Below is a small trained network, with its code and all its weights. Each question gives an input and a target symbol and asks what happens when units are switched off, that is, made to give their printed mean instead of their output.

import numpy as np


def w(rows, s, z=0):
    codes = np.array(rows[::2]) - 128.0
    scale = np.full(codes.shape[1], s)
    scale[-1] = z or s
    return codes * scale


def f(y):
    return y / 2 * (1 + np.tanh(0.7978845608 * (y + 0.044715 * y**3)))


def softmax(a):
    e = np.exp(a - a.max(-1, keepdims=True))
    return e / e.sum(-1, keepdims=True)


def log_softmax(a):
    a = a - a.max(-1, keepdims=True)
    return a - np.log(np.exp(a).sum(-1, keepdims=True))


def net(x, mask):
    ids = ['ΓΘΩδηλπψ'.index(c) for c in x.split()]
    T = len(ids)
    res = E[ids] + P[:T]
    u = 0
    for l in range(2):
        r = res
        for j in range(3):
            rows = slice(2 * j, 2 * j + 2)
            q, k, v = (r @ M[l][rows].T for M in (Q, K, V))
            z = softmax(np.where(np.tri(T) > 0, q @ k.T / 2**0.5, -1e9)) @ v
            o = O[l][rows]
            res = res + np.where(mask[u + j], z, o[:, -1]) @ o[:, :-1]
        u += 3
        y = f(res @ A[l][:, :-1].T + A[l][:, -1])
        res = res + np.where(mask[u : u + 4], y, B[l][:, -1]) @ B[l][:, :-1]
        u += 4
    return log_softmax(res[-1] @ U[:, :-1].T + U[:, -1])


Q, K, V, O, A, B = {}, {}, {}, {}, {}, {}
E = w([
[183,97,130,162,158,195,126],'Γ',
[135,77,105,110,125,178,249],'Θ',
[137,45,117,70,137,120,77],'Ω',
[171,187,197,118,95,150,102],'δ',
[128,101,35,118,158,85,143],'η',
[124,138,60,120,204,59,179],'λ',
[73,104,121,149,216,189,150],'π',
[83,125,74,188,131,196,95],'ψ',
],0.021)
P = w([
[93,122,113,10,73,189,171],'0',
[148,166,97,113,137,140,113],'1',
[143,153,108,123,125,136,117],'2',
[143,152,116,139,128,118,104],'3',
[135,140,122,144,118,105,106],'4',
[127,133,131,148,106,96,111],'5',
[119,119,134,158,111,85,108],'6',
[114,111,146,164,101,79,109],'7',
[95,95,144,168,101,63,129],'8',
[98,93,157,179,100,58,127],'9',
[70,93,158,178,127,59,99],'10',
],0.012)
Q[0] = w([
[101,122,127,134,154,144,152],'L0H1',
[155,95,171,102,186,114,130],'L0H1',
[118,45,237,66,139,250,206],'L0H2',
[158,83,129,147,133,205,247],'L0H2',
[133,165,103,175,114,107,101],'L0H3',
[122,111,143,110,129,187,131],'L0H3',
],0.024)
K[0] = w([
[86,149,131,101,170,169,159],'L0H1',
[117,99,197,171,130,81,145],'L0H1',
[220,193,40,4,162,193,120],'L0H2',
[76,211,65,24,146,230,103],'L0H2',
[103,125,166,216,109,88,174],'L0H3',
[172,151,94,84,138,167,139],'L0H3',
],0.018)
V[0] = w([
[146,84,76,81,136,145,84],'L0H1',
[87,149,138,190,154,128,168],'L0H1',
[177,167,82,30,161,186,118],'L0H2',
[6,212,111,72,137,204,69],'L0H2',
[166,101,93,105,45,107,84],'L0H3',
[114,51,219,111,165,84,96],'L0H3',
],0.011)
O[0] = w([
[89,89,133,148,173,154,84,187],'L0H1',
[209,139,125,109,56,126,169,118],'L0H1',
[174,173,143,66,137,170,98,255],'L0H2',
[129,201,138,213,255,119,65,169],'L0H2',
[123,146,100,120,77,126,145,112],'L0H3',
[120,123,133,165,137,58,105,55],'L0H3',
],0.008,0.0077)
A[0] = w([
[179,226,57,245,112,125,170,99],'L0N1',
[215,23,127,255,135,148,190,216],'L0N2',
[174,76,77,247,70,206,53,3],'L0N3',
[235,72,141,91,135,140,191,27],'L0N4',
],0.0076,0.0027)
B[0] = w([
[2,96,186,157,128,145,102,205],'L0N1',
[147,142,95,92,157,200,66,253],'L0N2',
[83,111,93,93,72,85,245,239],'L0N3',
[44,161,213,192,211,119,96,214],'L0N4',
],0.0075,0.0048)
Q[1] = w([
[179,64,135,98,158,138,167],'L1H1',
[112,81,168,197,141,254,196],'L1H1',
[185,148,46,157,181,71,167],'L1H2',
[204,66,171,150,184,210,200],'L1H2',
[130,83,143,166,161,215,171],'L1H3',
[88,165,46,151,104,77,111],'L1H3',
],0.024)
K[1] = w([
[119,95,178,84,166,130,134],'L1H1',
[96,167,143,31,159,182,103],'L1H1',
[105,105,99,109,184,53,190],'L1H2',
[85,151,124,4,185,188,128],'L1H2',
[87,148,105,84,153,166,148],'L1H3',
[122,78,106,188,104,81,145],'L1H3',
],0.029)
V[1] = w([
[91,152,140,84,83,187,97],'L1H1',
[132,79,221,88,174,97,131],'L1H1',
[159,54,112,155,94,141,1],'L1H2',
[136,148,19,78,165,107,87],'L1H2',
[147,32,88,169,146,152,150],'L1H3',
[120,163,42,193,68,191,161],'L1H3',
],0.015)
O[1] = w([
[22,179,161,72,108,155,147,245],'L1H1',
[128,162,150,147,160,5,129,175],'L1H1',
[80,158,237,143,60,171,3,67],'L1H2',
[186,36,192,202,22,148,87,226],'L1H2',
[153,193,139,141,143,197,176,113],'L1H3',
[90,78,167,88,158,234,178,99],'L1H3',
],0.0076,0.011)
A[1] = w([
[167,146,73,35,24,107,121,25],'L1N1',
[204,165,187,82,34,50,129,1],'L1N2',
[152,133,176,121,11,112,155,21],'L1N3',
[185,111,86,125,54,140,187,80],'L1N4',
],0.011,0.0024)
B[1] = w([
[147,151,118,182,126,169,122,184],'L1N1',
[61,131,175,121,151,127,232,230],'L1N2',
[157,128,6,118,104,98,118,213],'L1N3',
[179,99,184,98,64,95,144,254],'L1N4',
],0.015,0.009)
U = w([
[139,254,199,72,118,132,127,253],'Γ',
[107,151,95,99,158,101,158,69],'Θ',
[92,175,116,156,115,105,160,55],'Ω',
[59,81,121,64,155,60,87,132],'δ',
[108,148,85,119,114,128,129,122],'η',
[118,118,177,113,144,97,166,82],'λ',
[123,168,116,196,157,108,133,170],'π',
[75,102,134,161,158,139,167,94],'ψ',
],0.0076,0.0052)

Each question gives the input, a string of symbols that net reads in full, and the target symbol t.
The units are the heads (2 rows each of Q, K, V and O) and the neurons (one row each of A and B). Each row of codes is followed by its name. A weight is (code - 128) times the scale printed after its matrix; where a second scale follows, it is the last column's (O, A, B and U).
mask holds one flag per unit, layer by layer, with each layer's heads first. A switched-off unit (its flag False) gives its mean, the last column of its rows in O or B, instead of its output. The means were averaged over made-up inputs and are rounded, as every weight is.
A unit's drop is (log p(t) with every unit on - log p(t) with that unit switched off) / (log p(t) with every unit on - log p(t) with every unit switched off).
The circuit of an input: a set's keep is (log p(t) with only the set's units on - log p(t) with every unit switched off) / (log p(t) with every unit on - log p(t) with every unit switched off). Starting from the 12 units with the biggest drops (on a tie, the unit counted first), units are removed one at a time, each time the one whose removal leaves the highest keep (on an exact tie, the one counted first), for as long as the keep stays at least 0.8.
circuit, biggest first: the units of the circuit, biggest drop first
top k neurons: the k neurons with the biggest drops, biggest first
k most important neurons of layer l: the k neurons of layer l with the biggest drops, biggest first
input λ δ δ λ ψ Ω Γ π π, target λ: circuit, biggest first	(L1H2 L1N4 L0H1)
input π δ Θ π, target π: circuit, biggest first	(L0H2 L0H3 L1H3)
input π Ω Γ δ λ, target λ: circuit, biggest first	(L1N4 L1H2 L1H1)
input δ Γ δ Γ Θ Γ π, target δ: circuit, biggest first	(L1H3)
input λ Ω ψ Γ Θ Ω Γ δ η δ π, target λ: circuit, biggest first	(L0H3 L1H2 L1N4 L0H1)
input Θ η Γ λ Ω λ η, target λ: circuit, biggest first	(L1N4 L1H2 L0H2 L0N1)
input δ η π ψ, target ψ: circuit, biggest first	(L0N3 L1H3)
input δ λ Γ Γ Γ ψ η, target ψ: circuit, biggest first	(L0H2 L1H3 L0N3)
input ψ Θ η ψ δ ψ δ Θ Θ, target ψ: circuit, biggest first	(L1H3 L1H1)
input η Θ λ Ω λ δ λ ψ λ, target ψ: circuit, biggest first	(L0H2 L0N3 L1H3)
input δ Γ Γ λ λ Γ π λ η, target π: top 2 neurons	(L0N3 L0N1)
input δ π Θ, target δ: circuit, biggest first	(L1H3 L0H1 L0H2)
input Θ Θ Ω Γ Ω η, target η: top 2 neurons	(L1N3 L0N4)
input π η Θ ψ λ, target ψ: top 2 neurons	(L0N3 L0N1)
input λ Γ λ Θ Ω λ Θ Ω Ω, target Ω: 2 most important neurons of layer 1	(L1N2 L1N3)
input Ω δ Γ Γ λ δ Γ π, target Ω: top 2 neurons	(L1N3 L1N2)
input Ω λ Γ Ω δ Γ, target Ω: top 3 neurons	(L1N3 L1N2 L0N3)
input η η π, target η: most important neuron of layer 1	(L1N3)
input Θ Θ λ Γ η, target λ: top 3 neurons	(L1N4 L0N1 L0N2)
input Γ δ Ω Γ λ δ Γ, target Γ: top neuron	(L1N3)
input η Γ Γ, target η: top 2 neurons	(L1N3 L0N3)
